In the rows, zero is written as 128.
Two labels a row:
[170 153 154 112 171 111 123 117 126 128 176 107 152 130 137 152 133 120
 129 130 131 168  75 142 136 117 109 156 124  97 122 170 125 122 132 143
 142 145 139 126 123 118 128 127 163 120 129 207 123 137 136  93 145 131
 168 124 135 142 144 120 128 129 138 121 121 110 123 108  98 125 113 135
 132 139 103 108 148 137 117 110]
D & lazel
[155 107 166 111 242 133 113  99 127 135 157 115 141  32 135 139 136 128
 118 139 133 134 110 141 135 133 150 183 130  79 125 180 118 118 112 137
 121 158 143 118 130 135 117 171 138 121 125 198 101 143 124 105 141 131
 186 165 127 141 134 133 122 147 148 114 124 111 121 102 119 119 129  91
 141 146 108 107 187 143 124 130]
D & lazel
[125  76 143 107 199 114 132  86 130 103 124 121 122 126 140 156 152 119
 112 140 151 124  88 141 153 179 131 174 122  67 160 153  96 127 117 112
 122 147 124 121 128 112 112 127 153 108 131 107 128 130 109 149 150 122
 119 133 124 176 119 125 110 198 133 113 161 146 134 121 122 125  73 128
 145 156 107  94 150 124 149 147]
Q & lazel
[131 101 132 123 149 107 132  91 121 135 132 133 114 156 142 151 144 103
 126 142 139 125  98 142 154 159 141 174 121  82 137 142 112 133 126 130
 134 145 128 131 129 128 116 114 128 108 138 143 129 126 118 126 159 126
 126 119 129 157 132 117 121 181 136 115 156 137 140 123 114 122  97 141
 139 152 104 109 140 134 127 137]
Q & lazel
[160 156 121 113  64 119 131 128 127 127 155 101 130 222 130 147 128 125
 137 129 119 165  90 131 125 115  92 123 122  94 138 135 133 134 135 125
 137  89 127 118 125 129 144  91 163 116 130 130 133 154 137  66 118 123
 110 114 158 153 147 116 112 108 136 135 127 105 164 165 122 127 115 166
  94 130  94 111 135 123 139 123]
D & dufe
[134 103 126 107 174 103 130 109 137 142 118 133 118 169 137 147 151 136
 117 133 138 126 100 141 145 175 120 156 134  88 162 135 111 136 116 124
 107 140 120 127 134 110 111 110 137 116 153 119 150 131 104 149 138 127
 109  95 125 161 118 118 107 174 123 110 161 138 121 129 126 132  76 144
 138 144 115 105 113 116 148 150]
Q & lazel
[111 115 139 136 177 148 121 138 133 134 106 150 122  82 123 121 131 136
 115 133 126 130 143 137 156 150 147  86 138 123 124 163 109 122 136 116
 128 110 123 133 134  91 135 151  95 127 122 135 134 132 126 151 143 123
 174 131 112 165 137 123 122 121 126 109 142 150 112  97 130 125 100 141
 144 112 140 135 159 123 127 147]
G & vadas
[ 94  88 142 144 147 138 132 114 128 137  75 121  95 115 138 126 148 126
 115 148 117 122 140 153 157 167 160 110 135 114 127 153 104 121 127 140
 134 104 120 128 138 103 130 148 104 108 144  88 126 131 123 160 139 122
 149 139 117 183 132 113 116 159 129 105 169 143 142 104 124 126  84 164
 157 129 121 132 148 121 140 155]
G & vadas
[155 146 155 119 197 121 117 103 127 127 167 105 135 124 143 151 138 106
 123 132 139 125 105 151 142 123 122 199 128  91 133 161 117 115 128 145
 135 170 147 123 127 118 116 140 144 117 128 232 126 142 118 109 144 135
 169 132 130 121 130 129 130 159 144 118 129 118 113 110 109 112 115 118
 160 152 100 106 137 132 116 122]
D & lazel
[122 133 159 134 178 149 129 132 126 132 118 138 128  93 129 118 133 131
 132 140 115 126 120 148 149 134 148  96 129 130 110 173 121 113 140 126
 139 106 135 138 140 101 137 153 109 121 131 155 129 140 133 133 148 120
 188 137 115 165 140 123 121 112 143 119 143 116 125 104 129 124 116 154
 153 135 118 138 165 142 119 124]
D & vadas
[157 119 155 109 118 144 131 124 126 126 148 134 144  91 130 128 128 178
 126 118 109 157 101 127 126 132 122  98 122 112 119 162 136 130 133 121
 132  94 126 141 127 135 134 126 163 128 124  90 108 151 140  93 149 119
 171 147 138 192 140 116 119  70 128 117 123  98 138 131 120 125  99 131
 106 108 122 113 187 133 143 125]
D & dufe
[ 85  89 125 148  79 132 130 123 137 133  82 113  81 139 137 123 136 124
 125 140 120 113 136 141 140 154 149 112 128 128 127 119 104 127 128 140
 137 105 128 135 132 126 125 135 127 110 131  72 129 134 132 163 139 129
 122 131 133 163 141 118 123 148 135 116 159 148 153 132 128 111 109 162
 136 133 121 142 147 135 126 133]
Q & pevod
[166 143 157 102 200 121 115 127 115 130 170 143 169  74 126 134 139 160
 126 107 124 150  88 129 139 131 120 114 119 119 113 180 127 137 132 128
 126 141 130 128 129  87 125 143 150 131 129 181 125 142 124 116 157 119
 192 134 133 169 132 123 119  85 127  99 121 102  94 109 112 128  98 135
 139 128 122 108 167 121 130 122]
D & lazel
[ 93  69 141 139 196 146 138 116 132 127  80 148 108  28 132 110 148 155
 108 143 123 116 145 147 149 177 171  94 132 111 119 152 108 116 134 144
 129 132 122 126 147 109 131 166 107 120 136  77 128 127 120 184 160 121
 172 156 116 199 121 131 120 126 125 113 163 132 124  90 125 119  92 121
 159 132 152 136 189 133 141 150]
Q & vadas
[124 138 149 152 119 145 123 136 128 140 116 114 115 116 128 121 137 110
 132 143 115 131 123 147 144 123 143  98 129 127 106 173 159 115 139 141
 145 101 138 133 130  99 144 152 109 115 134 159 125 143 131 121 141 123
 192 149 123 166 148 125 134 112 142 113 138 100 128  97 111 120 105 169
 144 125 106 137 176 133 114 117]
D & vadas
[114 120 153 140 169 152 123 130 128 140 119 125 131  46 135 119 102 138
 121 140 100 128 139 138 144 155 157 109 128 115 107 175 124 120 144 144
 134 114 135 121 126  97 133 172 116 121 127 139 107 142 129 127 146 117
 204 166 127 176 141 126 120  71 142 113 126 101 126  96 115 132 117 125
 151 124 126 134 203 147 121 104]
D & vadas
[154 111 157 108 142 130 128 110 130 126 154 104 129 123 133 144 119 132
 127 136 125 155  97 139 124 113 125 162 118  75 128 166 123 133 128 130
 133 121 133 112 117 134 127 126 168 110 130 129 113 155 127  77 133 117
 148 151 138 190 145 112 120 135 142 120 132 110 150 130 120 125 101 126
 116 145 100 105 179 141 142 125]
D & dufe
[188 156 160 103 236 125 109 129 131 124 181 142 180  54 132 140 146 168
 129 113 124 151  88 127 131 129 109  94 130 130 117 199 132 125 135 130
 126 149 134 124 125 122 123 150 142 143 123 187 121 148 134  99 162 113
 214 132 129 176 113 132 123  68 119 113 108  91  77 102 114 137 106 127
 133 123 128 106 167 136 130 118]
D & lazel
[155  87 139 120 128 127 129 112 128 122 141 112 122  92 132 137 129 144
 129 142 115 148 112 126 125 131 138 156 127  74 115 150 132 127 135 119
 130 113 132 100 114 152 122 133 163 120 127 112 107 155 131  88 131 124
 155 157 143 181 152 125 119 113 139 119 125 118 161 139 115 123 120 118
 121 141 111 103 198 138 133 117]
D & dufe
[106 103 119 133  83 136 135 134 125 130 106 132 115 152 125 123 128 131
 127 126 121 139 136 134 135 151 130 110 134 131 125 125 129 135 161 134
 131  85 125 120 131 125 132 120 131 125 135  80 135 122 138 137 128 121
 113 124 128 156 135 131 128 119 128 126 145 131 138 136 134 122 105 153
 124 116 132 131 143 125 146 129]
Q & pevod
[161 135 154 113 177 126 151 111 128 134 159 123 140 121 130 149 142 126
 131 130 128 150  78 142 138 120 118 152 131  99 122 163 120 122 151 130
 143 132 136 114 127 121 128 138 152 113 129 191 141 143 134  79 120 125
 165 140 128 170 137 123 124 125 139 120 129 106 124 113 109 125 108 121
 123 135 104 112 164 133 130 116]
D & lazel
[167 138 159 105 148 121 120 109 126 127 169 102 135 170 133 152 120 114
 131 134 135 148  88 143 135 118 110 173 126  91 124 173 120 120 138 130
 133 133 136 106 120 123 128 121 160 112 134 191 121 145 126  77 132 135
 153 128 135 148 143  93 122 149 141 115 126 125 132 136 112 123 104 134
 120 152  92 101 152 136 128 124]
D & lazel
[159 144 155 107 168 124 123 120 122 128 169 112 149 135 163 145 144 126
 132 132 125 145  88 138 135 117 110 136 118 100 124 156 122 123 137 126
 135 138 136 122 125 122 110 133 150 128 128 200 131 142 125  96 145 128
 177 131 131 170 132 122 124 124 132 119 110 112 115 118 113 129 103 134
 133 135 103 105 148 134 124 113]
D & lazel
[ 78  29 118 146 126 139 147 116 130 124  60 142  96  78 135 113 143 149
 117 159 112 122 143 133 146 187 177  95 125 107 118 133 113 139 134 139
 130 116 117 137 133 122 129 142 119 112 142   4 125 125 118 201 156 119
 144 145 126 213 129 125 119 130 122  93 174 147 153 113 123 122  88 140
 150 132 140 132 191 128 142 141]
Q & pevod
[141  93 141 116 193 117 119 109 131 123 142 140 128 105 128 140 142 153
 114 130 133 135  91 139 139 156 129 144 127  87 134 160 131 127 122 124
 122 148 129 118 132 136 114 134 148 126 128 127 128 136 105 133 150 121
 140 128 123 181 118 124 116 160 130 112 142 131 124 119 116 138  85 127
 141 156 122 110 164 136 135 138]
Q & lazel
[136 148 113 106  45 111 132 136 133 129 131 137 127 243 139 142 137 157
 128 115 124 164  83 123 135 157  84  63 116 138 153 131 140 136 121 109
 132  81 107 144 127 118 146  67 150 149 143  62 159 138 135 100 178 117
  83  79 133 157 112 111 101 113 119 129 137 126 142 167 159 137  65 205
  90 127 107 115 103 105 170 148]
Q & dufe
[126  76 121 118  92 112 134 105 133 127 121 107  96 199 148 156 130 115
 127 141 134 140  91 146 140 158 121 168 132  82 160 117 128 135 119 129
 133 109 113 119 131 132 124  94 158 104 146  70 130 139 120 110 121 125
  81 122 138 155 142 118 102 197 128 125 155 144 169 159 145 125  90 141
 113 146 105 107 132 120 153 159]
Q & dufe
[163 159 152 110 168 120 118 107 124 134 173 100 114 189 134 172 145 108
 122 133 134 140  86 141 141 125 100 167 127  89 144 183 115 123 134 135
 136 139 131 119 128 111 129 117 142 101 139 222 129 146 130  78 136 113
 165 115 132 148 130 111 115 154 154 119 134 107 118 118 111 132 101 149
 130 136  83 100 142 137 124 128]
D & lazel
